Below are the code and all the weights of a small trained network. Each question names an input and a target symbol and asks about switching units off, where a switched-off unit gives its printed mean instead of its output.

import numpy as np


def w(rows, s, z=0):
    codes = np.array(rows[::2]) - 128.0
    scale = np.full(codes.shape[1], s)
    scale[-1] = z or s
    return codes * scale


def norm(h):
    return h / np.sqrt((h * h).mean(-1, keepdims=True) + 1e-5)


def f(y):
    return y / 2 * (1 + np.tanh(0.7978845608 * (y + 0.044715 * y**3)))


def softmax(a):
    e = np.exp(a - a.max(-1, keepdims=True))
    return e / e.sum(-1, keepdims=True)


def log_softmax(a):
    a = a - a.max(-1, keepdims=True)
    return a - np.log(np.exp(a).sum(-1, keepdims=True))


def net(x, mask):
    ids = ['αβγεζηξφψ'.index(c) for c in x.split()]
    T = len(ids)
    res = E[ids] + P[:T]
    q, k, v = (norm(res) @ M[0].T for M in (Q, K, V))
    z = softmax(np.where(np.tri(T) > 0, q @ k.T / 3**0.5, -1e9)) @ v
    res = res + np.where(mask[0], z, O[0][:, -1]) @ O[0][:, :-1]
    y = f(norm(res) @ A[0][:, :-1].T + A[0][:, -1])
    res = res + np.where(mask[1:9], y, B[0][:, -1]) @ B[0][:, :-1]
    return log_softmax(norm(res)[-1] @ U[:, :-1].T + U[:, -1])


Q, K, V, O, A, B = {}, {}, {}, {}, {}, {}
E = w([
[91,120,108,76,254,191],'α',
[195,145,145,101,145,61],'β',
[192,162,214,149,171,73],'γ',
[112,93,88,161,119,91],'ε',
[154,171,217,179,189,124],'ζ',
[120,179,114,150,177,189],'η',
[100,73,92,157,117,90],'ξ',
[121,109,85,162,128,94],'φ',
[95,67,96,133,120,85],'ψ',
],0.0041)
P = w([
[138,252,193,72,84,184],'0',
[195,172,120,231,134,72],'1',
[185,139,129,232,120,69],'2',
[175,116,135,233,112,68],'3',
[173,94,145,234,104,67],'4',
[165,76,146,233,101,72],'5',
[161,63,150,223,96,66],'6',
[156,51,152,215,93,72],'7',
[150,36,157,213,95,67],'8',
[145,21,165,202,97,70],'9',
],0.0016)
Q[0] = w([
[115,134,126,157,156,187],'H0',
[158,114,100,196,137,48],'H0',
[196,169,254,92,136,152],'H0',
],0.0094)
K[0] = w([
[158,157,126,146,162,188],'H0',
[136,242,194,91,24,97],'H0',
[252,59,132,255,192,53],'H0',
],0.0068)
V[0] = w([
[187,240,146,252,55,124],'H0',
[122,123,137,245,138,224],'H0',
[203,179,76,51,153,180],'H0',
],0.0032)
O[0] = w([
[40,136,203,126,76,228,254],'H0',
[144,130,80,171,2,171,132],'H0',
[252,42,196,152,118,157,127],'H0',
],0.0033,0.0026)
A[0] = w([
[86,136,1,105,111,123,1],'N0',
[137,224,136,105,183,166,102],'N1',
[138,128,155,146,70,166,118],'N2',
[165,119,92,105,171,111,111],'N3',
[194,86,123,104,155,119,96],'N4',
[84,118,139,136,166,143,118],'N5',
[138,100,122,158,73,82,143],'N6',
[137,83,164,112,140,98,129],'N7',
],0.0088,0.0053)
B[0] = w([
[137,67,136,148,159,204,106],'N0',
[204,255,98,115,181,97,195],'N1',
[121,63,154,119,139,111,211],'N2',
[124,91,163,118,95,144,173],'N3',
[67,116,129,151,90,133,181],'N4',
[171,169,147,152,108,110,196],'N5',
[146,184,116,88,146,153,254],'N6',
[143,127,125,169,136,143,213],'N7',
],0.0079,0.0024)
U = w([
[165,124,42,165,31,89,116],'α',
[160,112,175,255,136,173,4],'β',
[186,231,132,114,174,110,144],'γ',
[15,201,100,133,70,114,97],'ε',
[112,144,114,34,87,163,194],'ζ',
[212,68,131,71,104,181,122],'η',
[76,120,70,127,196,216,115],'ξ',
[86,67,222,113,90,136,168],'φ',
[91,58,106,107,172,49,213],'ψ',
],0.0077,0.003)

Each question gives the input, a string of symbols that net reads in full, and the target symbol t.
The units are the heads (3 rows each of Q, K, V and O) and the neurons (one row each of A and B). Each row of codes is followed by its name. A weight is (code - 128) times the scale printed after its matrix; where a second scale follows, it is the last column's (O, A, B and U).
mask holds one flag per unit, heads first, then neurons. A switched-off unit (its flag False) gives its mean, the last column of its rows in O or B, instead of its output. The means were averaged over made-up inputs and are rounded, as every weight is.
A unit's drop is (log p(t) with every unit on - log p(t) with that unit switched off) / (log p(t) with every unit on - log p(t) with every unit switched off).
The circuit of an input: a set's keep is (log p(t) with only the set's units on - log p(t) with every unit switched off) / (log p(t) with every unit on - log p(t) with every unit switched off). Starting from all 9 units, units are removed one at a time, each time the one whose removal leaves the highest keep (on an exact tie, the one counted first), for as long as the keep stays at least 0.8.
circuit, biggest first: the units of the circuit, biggest drop first
unit that matters most: the unit with the biggest drop
k most important neurons: the k neurons with the biggest drops, biggest first
drop of u: that unit's drop, to one decimal
input ε ε η α γ β α φ, target ε: circuit, biggest first => [H0]
input ε ε β η η ζ ψ α β ψ, target ε: 2 most important neurons => [N1; N6]
input φ γ α α φ φ φ ξ, target φ: 2 most important neurons => [N2; N1]
input ψ ψ ψ, target ψ: circuit, biggest first => [H0; N1]
input γ φ ζ α ζ γ β α ξ, target γ: 4 most important neurons => [N6; N4; N3; N0]
input β γ φ η α β, target β: 3 most important neurons => [N7; N1; N2]
input η β ε, target η: 3 most important neurons => [N6; N2; N1]
input ζ α ξ α ψ, target ζ: circuit, biggest first => [N6; N1]
input ξ ζ η ζ φ ε η γ η, target φ: 2 most important neurons => [N2; N7]
input β η φ, target β: circuit, biggest first => [H0; N1; N2]
input η ε α γ β ζ α ζ ξ α, target φ: 3 most important neurons => [N3; N4; N1]
input ψ ψ α ε, target ψ: 2 most important neurons => [N1; N3]
input φ α ψ, target φ: circuit, biggest first => [H0; N2]
input γ φ ε η ε γ φ, target γ: 3 most important neurons => [N6; N4; N3]
input ψ α γ α γ ξ φ φ, target ψ: unit that matters most => H0
input ξ α α ξ φ, target ξ: circuit, biggest first => [N0; H0]
input η β α β φ, target η: 4 most important neurons => [N6; N2; N1; N5]
input α ζ ξ α, target β: 3 most important neurons => [N6; N3; N4]
input β γ α φ η α α ψ, target β: circuit, biggest first => [H0; N7]
input γ ε ξ φ α α ζ φ ε ψ, target γ: circuit, biggest first => [N6]
input φ α φ, target φ: circuit, biggest first => [H0; N2]
input β α η η α ξ, target β: drop of H0 => 3.2
